Below are the code and all the weights of a small trained network. Each question names an input and a class and asks about switching units off, where a switched-off unit gives its printed mean instead of its output.

import numpy as np


def w(rows, s, z=0):
    codes = np.array(rows[::2]) - 128.0
    scale = np.full(codes.shape[1], s)
    scale[-1] = z or s
    return codes * scale


def f(y):
    return y / 2 * (1 + np.tanh(0.7978845608 * (y + 0.044715 * y**3)))


def log_softmax(a):
    a = a - a.max(-1, keepdims=True)
    return a - np.log(np.exp(a).sum(-1, keepdims=True))


def net(x, mask):
    res = np.array(x, float).reshape(1, 6) / 4 @ E
    y = f(res @ A[0][:, :-1].T + A[0][:, -1])
    res = res + np.where(mask, y, B[0][:, -1]) @ B[0][:, :-1]
    return log_softmax(res[-1] @ U[:, :-1].T + U[:, -1])


A, B = {}, {}
E = w([
[128,163,105,191,169],'x0',
[188,158,194,113,76],'x1',
[53,136,109,64,36],'x2',
[125,46,166,63,149],'x3',
[169,174,2,144,197],'x4',
[113,139,77,108,120],'x5',
],0.0077)
A[0] = w([
[119,126,158,72,109,60],'N0',
[113,112,140,115,114,38],'N1',
[80,178,143,170,105,58],'N2',
[100,59,125,183,160,68],'N3',
[72,163,119,98,32,248],'N4',
[223,179,181,172,128,254],'N5',
[179,95,84,153,249,233],'N6',
],0.017,0.0053)
B[0] = w([
[148,62,9,128,81,163],'N0',
[159,89,60,71,147,134],'N1',
[48,96,86,25,150,142],'N2',
[33,251,111,110,179,152],'N3',
[237,177,194,186,150,230],'N4',
[215,213,179,210,150,203],'N5',
[182,213,204,198,102,248],'N6',
],0.011,0.015)
U = w([
[231,187,124,138,128,236],'0',
[57,98,40,1,168,44],'1',
[197,9,33,17,62,2],'2',
],0.0065,0.0038)

Each question gives the input, the list of numbers given to net, and the class t.
The units are the neurons (one row each of A and B). Each row of codes is followed by its name. A weight is (code - 128) times the scale printed after its matrix; where a second scale follows, it is the last column's (A, B and U).
mask holds one flag per neuron, in row order. A switched-off neuron (its flag False) gives its mean, the last column of its row in B, instead of its output. The means were averaged over made-up inputs and are rounded, as every weight is.
A unit's drop is (log p(t) with every unit on - log p(t) with that unit switched off) / (log p(t) with every unit on - log p(t) with every unit switched off).
The circuit of an input: a set's keep is (log p(t) with only the set's units on - log p(t) with every unit switched off) / (log p(t) with every unit on - log p(t) with every unit switched off). Starting from all 7 units, units are removed one at a time, each time the one whose removal leaves the highest keep (on an exact tie, the one counted first), for as long as the keep stays at least 0.8.
circuit, biggest first: the units of the circuit, biggest drop first
most important unit: the unit with the biggest drop
k most important neurons: the k neurons with the biggest drops, biggest first
drop when u is switched off: that unit's drop, to one decimal
input [-3,2,1,5,-6,-8], class 2: circuit, biggest first -> N6; N0
input [-3,3,4,8,-5,2], class 2: most important unit -> N0
input [-4,0,7,6,-5,1], class 2: 4 most important neurons -> N0; N6; N5; N1
input [5,-8,4,-3,-3,-1], class 1: circuit, biggest first -> N6; N5
input [5,-8,1,6,-4,-1], class 1: 3 most important neurons -> N4; N5; N3
input [5,-6,-1,8,-6,0], class 1: 2 most important neurons -> N4; N5
input [-2,-2,1,4,-7,7], class 2: 3 most important neurons -> N6; N5; N0
input [-3,4,-1,6,-6,1], class 2: circuit, biggest first -> N6; N0
input [-1,-8,3,6,-7,-8], class 1: 3 most important neurons -> N6; N3; N5
input [-6,2,-1,2,-8,2], class 2: drop when N0 is switched off -> 0.4
input [8,-8,2,1,-8,-1], class 1: drop when N6 is switched off -> 0.3
input [6,-6,0,-1,-6,5], class 1: drop when N1 is switched off -> 0.0
input [-8,0,-2,3,-3,-5], class 2: drop when N0 is switched off -> 0.1
